Below are the code and all the weights of a small trained network. Each question names an input and a class and asks about switching units off, where a switched-off unit gives its printed mean instead of its output.

import numpy as np


def w(rows, s, z=0):
    codes = np.array(rows[::2]) - 128.0
    scale = np.full(codes.shape[1], s)
    scale[-1] = z or s
    return codes * scale


def f(y):
    return np.maximum(y, 0)


def log_softmax(a):
    a = a - a.max(-1, keepdims=True)
    return a - np.log(np.exp(a).sum(-1, keepdims=True))


def net(x, mask):
    res = np.array(x, float).reshape(1, 6) / 4 @ E
    y = f(res @ A[0][:, :-1].T + A[0][:, -1])
    res = res + np.where(mask, y, B[0][:, -1]) @ B[0][:, :-1]
    return log_softmax(res[-1] @ U[:, :-1].T + U[:, -1])


A, B = {}, {}
E = w([
[199,208,84,80],'x0',
[78,180,108,2],'x1',
[190,77,146,100],'x2',
[133,165,152,210],'x3',
[103,88,75,137],'x4',
[81,170,195,110],'x5',
],0.0079)
A[0] = w([
[151,184,156,115,154],'n1',
[119,183,173,132,254],'n2',
[136,80,129,172,140],'n3',
[89,158,123,196,207],'n4',
[198,174,113,134,112],'n5',
[182,108,76,121,122],'n6',
[152,39,122,180,152],'n7',
[144,48,148,156,131],'n8',
[130,140,151,100,95],'n9',
[60,83,159,92,161],'n10',
[152,152,109,140,172],'n11',
[109,160,58,152,218],'n12',
[83,158,148,133,200],'n13',
[133,112,96,99,177],'n14',
[115,150,152,166,110],'n15',
[86,155,155,177,200],'n16',
[83,30,152,136,92],'n17',
[102,180,117,63,41],'n18',
[135,102,74,139,109],'n19',
[87,98,5,147,161],'n20',
[111,113,53,83,180],'n21',
[99,193,174,101,217],'n22',
],0.015,0.0054)
B[0] = w([
[175,85,112,136,179],'n1',
[152,81,94,195,219],'n2',
[125,2,166,83,209],'n3',
[97,86,59,170,219],'n4',
[163,134,104,81,179],'n5',
[77,184,160,115,185],'n6',
[142,84,189,48,255],'n7',
[225,67,160,2,224],'n8',
[170,77,222,140,148],'n9',
[156,171,153,188,206],'n10',
[116,149,70,92,166],'n11',
[118,179,78,101,196],'n12',
[162,119,95,179,191],'n13',
[115,184,149,142,177],'n14',
[98,126,95,158,170],'n15',
[129,113,66,183,214],'n16',
[167,133,127,95,217],'n17',
[192,71,211,108,181],'n18',
[57,148,158,81,168],'n19',
[109,209,137,74,215],'n20',
[117,188,166,158,205],'n21',
[204,112,108,191,218],'n22',
],0.0068,0.0099)
U = w([
[134,157,63,199,205],'0',
[87,62,125,139,5],'1',
[93,75,252,188,107],'2',
[196,92,179,77,161],'3',
[103,207,168,88,96],'4',
],0.011,0.0023)

Each question gives the input, the list of numbers given to net, and the class t.
The units are the neurons (one row each of A and B). Each row of codes is followed by its name. A weight is (code - 128) times the scale printed after its matrix; where a second scale follows, it is the last column's (A, B and U).
mask holds one flag per neuron, in row order. A switched-off neuron (its flag False) gives its mean, the last column of its row in B, instead of its output. The means were averaged over made-up inputs and are rounded, as every weight is.
A unit's drop is (log p(t) with every unit on - log p(t) with that unit switched off) / (log p(t) with every unit on - log p(t) with every unit switched off).
The circuit of an input: a set's keep is (log p(t) with only the set's units on - log p(t) with every unit switched off) / (log p(t) with every unit on - log p(t) with every unit switched off). Starting from the 12 units with the biggest drops (on a tie, the unit counted first), units are removed one at a time, each time the one whose removal leaves the highest keep (on an exact tie, the one counted first), for as long as the keep stays at least 0.8.
circuit, biggest first: the units of the circuit, biggest drop first
top k neurons: the k neurons with the biggest drops, biggest first
drop of u: that unit's drop, to one decimal
input [-8,-6,-1,-4,-1,-3], class 3: circuit, biggest first -> [n8]
input [-1,6,-8,-5,3,-2], class 4: circuit, biggest first -> [n20; n21]
input [-3,5,3,7,-4,-4], class 0: circuit, biggest first -> [n7; n8]
input [-8,-1,-6,4,2,0], class 0: top 2 neurons -> [n16; n4]
input [-1,5,-2,-1,-1,2], class 2: top 2 neurons -> [n18; n8]
input [-6,-8,2,8,-1,-1], class 3: top 3 neurons -> [n8; n7; n17]
input [2,2,-8,-7,2,6], class 2: top 2 neurons -> [n18; n9]
input [2,7,-8,-7,1,7], class 3: top 2 neurons -> [n18; n22]
input [-4,8,-5,-1,3,5], class 2: top 2 neurons -> [n18; n9]
input [-3,-5,-6,0,4,-8], class 3: top 2 neurons -> [n8; n7]
input [-5,1,3,3,-1,6], class 0: drop of n7 -> 0.2
input [2,4,3,-6,-2,7], class 2: drop of n8 -> 0.4
input [1,5,-6,-4,2,-4], class 4: drop of n6 -> 0.0
input [-3,5,4,6,4,3], class 0: top neuron -> [n7]
